Here is a tiny trained network, its code and every weight. The questions are about switching its units off for an input and a class, where a switched-off unit gives its printed mean instead of its output.

import numpy as np


def w(rows, s, z=0):
    codes = np.array(rows[::2]) - 128.0
    scale = np.full(codes.shape[1], s)
    scale[-1] = z or s
    return codes * scale


def norm(h):
    return h / np.sqrt((h * h).mean(-1, keepdims=True) + 1e-5)


def f(y):
    return y / 2 * (1 + np.tanh(0.7978845608 * (y + 0.044715 * y**3)))


def log_softmax(a):
    a = a - a.max(-1, keepdims=True)
    return a - np.log(np.exp(a).sum(-1, keepdims=True))


def net(x, mask):
    res = np.array(x, float).reshape(1, 7) / 4 @ E
    u = 0
    for l in range(3):
        y = f(norm(res) @ A[l][:, :-1].T + A[l][:, -1])
        res = res + np.where(mask[u : u + 7], y, B[l][:, -1]) @ B[l][:, :-1]
        u += 7
    return log_softmax(norm(res)[-1] @ U[:, :-1].T + U[:, -1])


A, B = {}, {}
E = w([
[127,129,128,131,127,130,126,127,129],'x0',
[101,120,117,111,163,65,139,53,219],'x1',
[84,181,251,114,138,54,92,167,85],'x2',
[130,127,132,136,127,132,124,130,135],'x3',
[112,136,122,119,140,143,124,133,128],'x4',
[130,90,120,51,48,175,114,93,173],'x5',
[127,136,134,143,131,145,111,124,143],'x6',
],0.013)
A[0] = w([
[156,151,47,154,183,115,222,46,198,50],'L0N0',
[139,161,118,229,234,102,174,134,72,244],'L0N1',
[254,110,95,154,144,204,169,73,72,113],'L0N2',
[49,125,189,123,61,142,125,132,126,2],'L0N3',
[168,131,62,136,96,189,151,196,127,76],'L0N4',
[109,137,204,91,191,62,156,35,206,40],'L0N5',
[149,150,136,165,204,94,139,202,160,33],'L0N6',
],0.0093,0.0066)
B[0] = w([
[131,46,187,174,229,172,56,75,28,199],'L0N0',
[192,207,58,167,152,183,254,124,161,245],'L0N1',
[84,122,42,111,104,107,130,205,160,186],'L0N2',
[140,193,97,92,96,101,91,215,90,137],'L0N3',
[95,107,47,119,91,156,123,203,180,165],'L0N4',
[52,126,132,137,71,65,109,123,190,189],'L0N5',
[140,68,136,73,108,18,136,90,127,149],'L0N6',
],0.0097,0.012)
A[1] = w([
[177,165,45,209,173,102,173,37,84,3],'L1N0',
[249,161,105,136,75,238,207,212,90,211],'L1N1',
[44,224,121,100,69,67,188,43,255,69],'L1N2',
[235,121,213,58,56,173,66,147,33,51],'L1N3',
[114,135,140,120,177,58,181,77,178,96],'L1N4',
[135,156,169,20,57,103,12,140,112,59],'L1N5',
[115,52,171,39,14,159,13,131,122,242],'L1N6',
],0.0085,0.0047)
B[1] = w([
[52,81,126,107,104,104,49,142,137,184],'L1N0',
[134,115,195,125,99,176,64,155,97,245],'L1N1',
[158,164,139,115,145,31,143,130,173,188],'L1N2',
[137,57,79,248,204,183,76,150,67,157],'L1N3',
[96,174,115,118,131,76,71,129,131,168],'L1N4',
[63,61,111,231,150,95,106,180,113,168],'L1N5',
[64,91,135,72,122,166,124,86,175,217],'L1N6',
],0.013,0.012)
A[2] = w([
[133,147,96,63,137,118,144,23,183,90],'L2N0',
[55,115,143,77,18,142,171,141,177,132],'L2N1',
[178,122,128,74,147,121,179,32,177,231],'L2N2',
[177,119,22,104,68,194,114,252,158,4],'L2N3',
[192,189,238,162,137,77,126,123,76,104],'L2N4',
[161,143,75,176,205,54,121,104,140,165],'L2N5',
[81,81,98,134,168,83,114,49,201,7],'L2N6',
],0.013,0.0028)
B[2] = w([
[208,123,82,156,113,124,155,182,74,189],'L2N0',
[81,141,149,112,108,98,90,44,130,203],'L2N1',
[201,165,93,134,162,147,182,152,153,174],'L2N2',
[135,180,172,133,166,4,155,107,161,253],'L2N3',
[183,150,94,46,51,207,180,122,105,195],'L2N4',
[70,82,176,202,193,109,81,176,109,208],'L2N5',
[156,120,114,95,81,223,157,120,99,251],'L2N6',
],0.014,0.011)
U = w([
[213,238,143,186,224,15,210,253,151,193],'0',
[52,27,142,223,238,179,32,181,40,190],'1',
[44,90,174,13,40,51,61,52,225,95],'2',
[247,30,36,56,116,213,224,62,134,2],'3',
[191,220,194,68,47,231,176,235,19,62],'4',
],0.014,0.0068)

Each question gives the input, the list of numbers given to net, and the class t.
The units are the neurons (one row each of A and B). Each row of codes is followed by its name. A weight is (code - 128) times the scale printed after its matrix; where a second scale follows, it is the last column's (A, B and U).
mask holds one flag per neuron, layer by layer. A switched-off neuron (its flag False) gives its mean, the last column of its row in B, instead of its output. The means were averaged over made-up inputs and are rounded, as every weight is.
A unit's drop is (log p(t) with every unit on - log p(t) with that unit switched off) / (log p(t) with every unit on - log p(t) with every unit switched off).
The circuit of an input: a set's keep is (log p(t) with only the set's units on - log p(t) with every unit switched off) / (log p(t) with every unit on - log p(t) with every unit switched off). Starting from the 12 units with the biggest drops (on a tie, the unit counted first), units are removed one at a time, each time the one whose removal leaves the highest keep (on an exact tie, the one counted first), for as long as the keep stays at least 0.8.
units of the circuit, in order: the units of the circuit, biggest drop first
most important unit: the unit with the biggest drop
top k neurons: the k neurons with the biggest drops, biggest first
k most important neurons of layer l: the k neurons of layer l with the biggest drops, biggest first
drop when u is switched off: that unit's drop, to one decimal
input [-4,-8,-7,-8,-8,3,-8], class 2: most important unit	L0N1
input [7,0,1,-6,-6,-8,5], class 4: top 4 neurons	L0N1; L1N1; L2N4; L0N2
input [-3,0,-8,-8,6,-7,-2], class 0: top 2 neurons	L2N3; L0N2
input [0,-1,2,4,1,-8,5], class 4: units of the circuit, in order	L2N4; L0N2
input [7,-3,1,-3,8,4,2], class 1: top 3 neurons	L0N1; L1N3; L0N2
input [6,4,0,0,4,6,-5], class 3: 2 most important neurons of layer 2	L2N0; L2N6
input [4,-1,0,5,8,1,8], class 2: top 2 neurons	L0N1; L0N0
input [-5,1,-1,5,7,5,1], class 3: 2 most important neurons of layer 1	L1N1; L1N0
input [6,5,-1,-2,-6,1,-5], class 3: top 3 neurons	L0N1; L0N0; L1N1
input [-8,-4,0,2,-8,7,6], class 2: 2 most important neurons of layer 0	L0N0; L0N4
input [-4,-7,-1,5,5,0,4], class 0: top 2 neurons	L2N3; L1N6
input [3,-8,3,-3,4,2,2], class 1: drop when L0N1 is switched off	1.0
input [6,-5,-3,4,5,-7,-4], class 0: drop when L2N3 is switched off	0.1
input [7,-4,-7,4,8,-1,7], class 0: drop when L2N3 is switched off	0.6
input [-1,2,0,-1,0,6,0], class 3: units of the circuit, in order	L2N6
input [-6,-7,2,-5,1,2,-2], class 1: top 2 neurons	L0N1; L1N3
